Here is a tiny trained network, its code and every weight. The questions are about switching its units off for an input and a target symbol, where a switched-off unit gives its printed mean instead of its output.

import numpy as np


def w(rows, s, z=0):
    codes = np.array(rows[::2]) - 128.0
    scale = np.full(codes.shape[1], s)
    scale[-1] = z or s
    return codes * scale


def norm(h):
    return h / np.sqrt((h * h).mean(-1, keepdims=True) + 1e-5)


def f(y):
    return np.maximum(y, 0)


def softmax(a):
    e = np.exp(a - a.max(-1, keepdims=True))
    return e / e.sum(-1, keepdims=True)


def log_softmax(a):
    a = a - a.max(-1, keepdims=True)
    return a - np.log(np.exp(a).sum(-1, keepdims=True))


def net(x, mask):
    ids = ['αγδζθλξστψω'.index(c) for c in x.split()]
    T = len(ids)
    res = E[ids] + P[:T]
    u = 0
    for l in range(2):
        q, k, v = (norm(res) @ M[l].T for M in (Q, K, V))
        z = softmax(np.where(np.tri(T) > 0, q @ k.T / 2**0.5, -1e9)) @ v
        res = res + np.where(mask[u], z, O[l][:, -1]) @ O[l][:, :-1]
        u += 1
        y = f(norm(res) @ A[l][:, :-1].T + A[l][:, -1])
        res = res + np.where(mask[u : u + 16], y, B[l][:, -1]) @ B[l][:, :-1]
        u += 16
    return log_softmax(norm(res)[-1] @ U[:, :-1].T + U[:, -1])


Q, K, V, O, A, B = {}, {}, {}, {}, {}, {}
E = w([
[155,114,53,187,117],'α',
[152,139,164,123,146],'γ',
[150,106,65,118,82],'δ',
[142,82,137,118,47],'ζ',
[154,82,95,168,127],'θ',
[251,110,92,85,142],'λ',
[126,178,148,46,140],'ξ',
[152,119,128,181,155],'σ',
[146,93,162,142,121],'τ',
[140,128,103,98,139],'ψ',
[144,129,93,152,158],'ω',
],0.025)
P = w([
[74,217,177,137,3],'0',
[88,209,171,133,22],'1',
[96,199,158,122,59],'2',
[104,176,157,112,87],'3',
[117,161,158,93,104],'4',
[121,146,158,84,122],'5',
[141,97,125,84,183],'6',
[122,104,153,53,153],'7',
[111,104,164,42,165],'8',
[103,96,158,35,189],'9',
[91,84,157,19,210],'10',
[34,99,185,21,178],'11',
],0.0047)
Q[0] = w([
[207,104,79,39,7],'L0H0',
[140,158,183,96,91],'L0H0',
],0.012)
K[0] = w([
[246,22,87,68,134],'L0H0',
[185,99,182,106,122],'L0H0',
],0.012)
V[0] = w([
[254,128,166,88,155],'L0H0',
[116,79,92,100,200],'L0H0',
],0.008)
O[0] = w([
[215,84,136,162,254,254],'L0H0',
[90,188,68,145,89,110],'L0H0',
],0.0059,0.0045)
A[0] = w([
[157,111,98,170,75,193],'L0N0',
[38,91,172,107,172,16],'L0N1',
[135,131,102,53,109,60],'L0N2',
[182,51,146,84,70,193],'L0N3',
[94,161,176,173,117,98],'L0N4',
[104,189,173,140,53,3],'L0N5',
[100,128,163,122,82,82],'L0N6',
[163,85,185,114,143,95],'L0N7',
[70,67,200,144,86,147],'L0N8',
[52,95,164,133,167,108],'L0N9',
[81,133,118,132,255,111],'L0N10',
[85,53,23,88,143,160],'L0N11',
[129,174,118,168,137,70],'L0N12',
[149,214,193,102,149,98],'L0N13',
[149,169,20,77,115,137],'L0N14',
[200,114,112,86,136,190],'L0N15',
],0.0096,0.0024)
B[0] = w([
[113,51,127,124,114,189],'L0N0',
[194,152,135,123,86,138],'L0N1',
[99,194,92,171,117,188],'L0N2',
[168,140,164,44,116,208],'L0N3',
[135,152,126,177,164,134],'L0N4',
[105,128,147,6,113,137],'L0N5',
[101,109,152,99,136,136],'L0N6',
[98,146,172,95,87,198],'L0N7',
[122,107,169,149,154,156],'L0N8',
[148,153,103,85,155,139],'L0N9',
[139,210,177,110,71,227],'L0N10',
[102,149,171,114,28,209],'L0N11',
[144,134,155,158,139,144],'L0N12',
[93,43,100,76,139,209],'L0N13',
[147,178,101,122,31,227],'L0N14',
[74,129,117,112,120,253],'L0N15',
],0.014,0.0062)
Q[1] = w([
[167,90,197,109,47],'L1H0',
[164,169,213,211,253],'L1H0',
],0.015)
K[1] = w([
[176,94,178,76,162],'L1H0',
[96,111,183,254,123],'L1H0',
],0.019)
V[1] = w([
[100,119,117,196,182],'L1H0',
[248,130,73,87,153],'L1H0',
],0.013)
O[1] = w([
[125,220,177,39,113,4],'L1H0',
[221,67,255,183,40,159],'L1H0',
],0.0073,0.012)
A[1] = w([
[107,127,186,60,212,88],'L1N0',
[108,121,28,165,130,87],'L1N1',
[98,149,104,87,59,167],'L1N2',
[69,52,164,76,80,147],'L1N3',
[192,20,144,87,139,126],'L1N4',
[112,71,107,134,140,3],'L1N5',
[81,156,209,236,196,188],'L1N6',
[95,125,160,202,197,152],'L1N7',
[231,145,178,77,149,143],'L1N8',
[255,62,229,162,139,143],'L1N9',
[146,163,71,248,83,71],'L1N10',
[87,106,78,172,159,87],'L1N11',
[170,94,157,247,58,135],'L1N12',
[132,202,122,9,195,120],'L1N13',
[208,178,28,108,112,105],'L1N14',
[156,119,122,101,122,112],'L1N15',
],0.01,0.0032)
B[1] = w([
[133,145,166,160,34,185],'L1N0',
[147,129,142,207,143,146],'L1N1',
[162,153,141,130,188,231],'L1N2',
[128,29,98,204,188,254],'L1N3',
[69,189,94,110,186,209],'L1N4',
[112,178,120,100,102,131],'L1N5',
[198,85,93,113,170,161],'L1N6',
[154,115,74,123,166,141],'L1N7',
[30,100,140,112,74,189],'L1N8',
[254,218,118,108,93,232],'L1N9',
[149,40,194,122,173,173],'L1N10',
[185,129,134,144,100,131],'L1N11',
[78,213,116,37,159,215],'L1N12',
[136,243,181,72,37,208],'L1N13',
[105,184,136,153,117,159],'L1N14',
[125,103,140,136,121,148],'L1N15',
],0.017,0.0085)
U = w([
[235,136,74,40,161,163],'α',
[193,96,241,170,81,101],'γ',
[37,106,139,13,113,182],'δ',
[11,86,245,180,60,42],'ζ',
[97,79,31,107,27,71],'θ',
[85,132,42,95,203,179],'λ',
[99,100,142,227,143,208],'ξ',
[90,164,219,136,244,133],'σ',
[142,110,123,111,141,2],'τ',
[87,206,68,221,108,132],'ψ',
[102,22,169,41,140,138],'ω',
],0.011,0.0067)

Each question gives the input, a string of symbols that net reads in full, and the target symbol t.
The units are the heads (2 rows each of Q, K, V and O) and the neurons (one row each of A and B). Each row of codes is followed by its name. A weight is (code - 128) times the scale printed after its matrix; where a second scale follows, it is the last column's (O, A, B and U).
mask holds one flag per unit, layer by layer, with each layer's heads first. A switched-off unit (its flag False) gives its mean, the last column of its rows in O or B, instead of its output. The means were averaged over made-up inputs and are rounded, as every weight is.
A unit's drop is (log p(t) with every unit on - log p(t) with that unit switched off) / (log p(t) with every unit on - log p(t) with every unit switched off).
The circuit of an input: a set's keep is (log p(t) with only the set's units on - log p(t) with every unit switched off) / (log p(t) with every unit on - log p(t) with every unit switched off). Starting from the 12 units with the biggest drops (on a tie, the unit counted first), units are removed one at a time, each time the one whose removal leaves the highest keep (on an exact tie, the one counted first), for as long as the keep stays at least 0.8.
units of the circuit, in order: the units of the circuit, biggest drop first
unit that matters most: the unit with the biggest drop
top k neurons: the k neurons with the biggest drops, biggest first
top k neurons in layer l: the k neurons of layer l with the biggest drops, biggest first
drop when u is switched off: that unit's drop, to one decimal
input ω ξ ω σ σ ξ ψ ζ ξ ψ σ, target δ: top 2 neurons => (L0N14; L0N11)
input σ δ ψ, target ψ: unit that matters most => L0N14
input ξ σ λ ω ω σ τ, target α: top 3 neurons => (L1N9; L0N3; L1N4)
input ξ α ψ σ ξ ζ ψ λ σ ζ σ γ, target α: units of the circuit, in order => (L1N9; L0N11)
input α ξ γ θ δ τ ξ θ τ τ σ ζ, target ω: top 2 neurons => (L0N3; L1N3)
input λ ξ τ ω ψ σ, target α: top 3 neurons in layer 1 => (L1N6; L1N7; L1N3)
input ψ θ ω σ γ λ γ ξ ψ ω, target γ: top 2 neurons in layer 0 => (L0N10; L0N11)
input ξ ξ ξ σ σ ξ α, target ξ: units of the circuit, in order => (L1N1; L1N10; L1H0)
input ω τ ω ω, target σ: top 2 neurons => (L1N10; L1N9)
input δ ξ ζ ξ ω ζ σ, target α: top 2 neurons => (L0N10; L1N6)
input τ ζ λ σ ω ψ δ ξ τ ψ, target γ: top 2 neurons => (L0N10; L0N11)
input ω τ ξ ζ ψ λ ω, target γ: top 2 neurons => (L0N11; L0N10)
input λ δ ω ξ ψ ω γ γ ξ, target γ: top 3 neurons => (L0N10; L1N12; L1N9)
input ξ ξ ω σ ζ σ θ λ ξ α ψ α, target γ: units of the circuit, in order => (L1N10)
input θ ξ λ ξ θ ξ θ ω θ ξ ξ ξ, target ζ: top 2 neurons => (L0N11; L1N9)
input σ α ξ ξ δ λ ξ δ ξ, target ζ: top 2 neurons in layer 1 => (L1N12; L1N3)
input σ ω ω σ τ σ ζ ξ θ δ α γ, target ζ: top 3 neurons in layer 0 => (L0N7; L0N13; L0N3)
input λ ω ζ ψ ξ, target α: top 3 neurons in layer 1 => (L1N9; L1N4; L1N13)
input τ ξ λ σ σ ζ δ ψ ξ, target γ: top 4 neurons in layer 1 => (L1N12; L1N9; L1N3; L1N8)
input γ α λ ω θ, target α: top 3 neurons => (L1N9; L1N12; L1N4)
input θ ψ θ ξ ξ ψ α, target ξ: top 4 neurons in layer 1 => (L1N1; L1N10; L1N9; L1N13)
input λ σ τ, target α: top 4 neurons => (L1N9; L0N3; L0N7; L1N4)
input δ ξ α ψ ψ λ ξ θ ψ ω α, target γ: top 3 neurons => (L0N11; L1N10; L0N14)
input ξ σ θ, target λ: top 2 neurons in layer 1 => (L1N12; L1N4)
input ω ξ σ θ ω σ ξ ξ λ ξ σ, target δ: top 2 neurons => (L0N14; L1N9)
input ξ γ σ τ θ ω, target σ: top neuron in layer 0 => (L0N7)
input λ τ ζ τ θ, target α: drop when L0N3 is switched off => 0.0
input τ ω ψ ξ λ ζ, target α: drop when L1N9 is switched off => 2.0
input λ ζ σ θ λ ω α ζ, target α: drop when L1N0 is switched off => 0.2
input θ δ σ λ ξ, target α: drop when L0H0 is switched off => 2.5
